Below is a small trained network, with its code and all its weights. Each question gives an input and a class and asks what happens when units are switched off, that is, made to give their printed mean instead of their output.

import numpy as np


def w(rows, s, z=0):
    codes = np.array(rows[::2]) - 128.0
    scale = np.full(codes.shape[1], s)
    scale[-1] = z or s
    return codes * scale


def norm(h):
    return h / np.sqrt((h * h).mean(-1, keepdims=True) + 1e-5)


def f(y):
    return np.maximum(y, 0)


def log_softmax(a):
    a = a - a.max(-1, keepdims=True)
    return a - np.log(np.exp(a).sum(-1, keepdims=True))


def net(x, mask):
    res = np.array(x, float).reshape(1, 5) / 4 @ E
    u = 0
    for l in range(2):
        y = f(norm(res) @ A[l][:, :-1].T + A[l][:, -1])
        res = res + np.where(mask[u : u + 4], y, B[l][:, -1]) @ B[l][:, :-1]
        u += 4
    return log_softmax(norm(res)[-1] @ U[:, :-1].T + U[:, -1])


A, B = {}, {}
E = w([
[95,88,125,254,113,38,136,72],'x0',
[135,147,146,29,255,92,140,150],'x1',
[88,199,222,131,157,162,113,120],'x2',
[196,87,206,121,109,104,181,139],'x3',
[19,147,66,115,43,68,167,147],'x4',
],0.0076)
A[0] = w([
[64,110,176,114,104,154,90,93,1],'0.n0',
[157,234,170,128,143,53,103,72,41],'0.n1',
[82,167,79,124,41,106,113,26,193],'0.n2',
[61,97,185,163,171,2,154,136,78],'0.n3',
],0.0084,0.0028)
B[0] = w([
[136,130,244,48,94,72,144,99,145],'0.n0',
[43,214,153,121,88,94,199,144,164],'0.n1',
[124,46,170,136,128,227,129,254,254],'0.n2',
[139,145,8,121,175,126,159,239,228],'0.n3',
],0.0079,0.0064)
A[1] = w([
[97,94,26,75,93,239,73,156,252],'1.n0',
[251,79,109,138,187,166,2,110,92],'1.n1',
[90,103,60,171,46,208,80,182,113],'1.n2',
[139,228,236,79,95,87,162,70,45],'1.n3',
],0.0075,0.0035)
B[1] = w([
[62,142,94,137,168,39,151,152,244],'1.n0',
[144,83,107,248,40,90,73,110,173],'1.n1',
[127,46,63,124,121,173,162,146,214],'1.n2',
[131,191,148,148,134,169,148,176,146],'1.n3',
],0.012,0.011)
U = w([
[108,101,153,80,101,100,144,33,45],'0',
[137,134,116,90,102,150,129,28,3],'1',
[216,83,140,220,109,121,38,75,160],'2',
[49,56,25,185,113,110,137,194,213],'3',
[118,204,105,61,248,91,137,140,206],'4',
[140,187,219,149,131,237,133,160,134],'5',
[129,92,153,80,117,133,116,43,22],'6',
],0.013,0.005)

Each question gives the input, the list of numbers given to net, and the class t.
The units are the neurons (one row each of A and B). Each row of codes is followed by its name. A weight is (code - 128) times the scale printed after its matrix; where a second scale follows, it is the last column's (A, B and U).
mask holds one flag per neuron, layer by layer. A switched-off neuron (its flag False) gives its mean, the last column of its row in B, instead of its output. The means were averaged over made-up inputs and are rounded, as every weight is.
A unit's drop is (log p(t) with every unit on - log p(t) with that unit switched off) / (log p(t) with every unit on - log p(t) with every unit switched off).
The circuit of an input: a set's keep is (log p(t) with only the set's units on - log p(t) with every unit switched off) / (log p(t) with every unit on - log p(t) with every unit switched off). Starting from all 8 units, units are removed one at a time, each time the one whose removal leaves the highest keep (on an exact tie, the one counted first), for as long as the keep stays at least 0.8.
units of the circuit, in order: the units of the circuit, biggest drop first
k most important neurons: the k neurons with the biggest drops, biggest first
k most important neurons of layer l: the k neurons of layer l with the biggest drops, biggest first
drop of u: that unit's drop, to one decimal
input [5,3,2,3,-8], class 2: 2 most important neurons	[1.n0; 1.n1]
input [-5,3,3,5,-8], class 2: units of the circuit, in order	[1.n1]
input [-8,6,3,4,-8], class 5: 4 most important neurons	[1.n0; 0.n3; 1.n1; 1.n3]
input [5,6,-5,5,-1], class 4: 2 most important neurons	[1.n2; 0.n2]
input [-6,4,-6,-3,5], class 4: units of the circuit, in order	[1.n1; 0.n2]
input [3,4,8,2,5], class 4: units of the circuit, in order	[1.n2; 1.n1]
input [-1,7,-2,0,5], class 4: 2 most important neurons of layer 1	[1.n2; 1.n1]
input [4,0,5,-4,-7], class 5: 2 most important neurons	[0.n1; 1.n0]
input [4,6,-1,-5,-4], class 4: 3 most important neurons	[0.n1; 1.n2; 0.n2]
input [0,-8,8,-1,-6], class 5: 2 most important neurons	[0.n0; 1.n3]
input [-7,3,-5,6,-3], class 2: 3 most important neurons of layer 0	[0.n3; 0.n2; 0.n1]
input [-2,8,6,3,-1], class 5: 3 most important neurons	[1.n0; 1.n3; 0.n3]
input [-7,2,-4,8,1], class 4: 3 most important neurons	[1.n2; 0.n2; 1.n1]
input [-6,0,3,-5,-6], class 2: units of the circuit, in order	[1.n1; 0.n3; 1.n2]
input [3,1,8,-3,-1], class 5: 3 most important neurons	[1.n0; 1.n3; 0.n0]
input [-4,8,-4,-4,5], class 4: 3 most important neurons	[1.n2; 1.n1; 0.n2]
input [3,-8,7,5,-6], class 5: 2 most important neurons of layer 1	[1.n3; 1.n1]
input [4,4,3,-7,1], class 4: most important neuron of layer 0	[0.n1]
input [-1,3,4,2,-3], class 5: 3 most important neurons	[1.n0; 1.n3; 0.n3]
input [-2,2,6,8,2], class 5: drop of 0.n1	0.0
input [0,-1,2,4,-8], class 2: drop of 1.n1	0.5
input [-1,5,-5,6,-8], class 2: drop of 0.n1	0.0
input [2,7,-4,-4,-6], class 2: drop of 0.n3	0.1
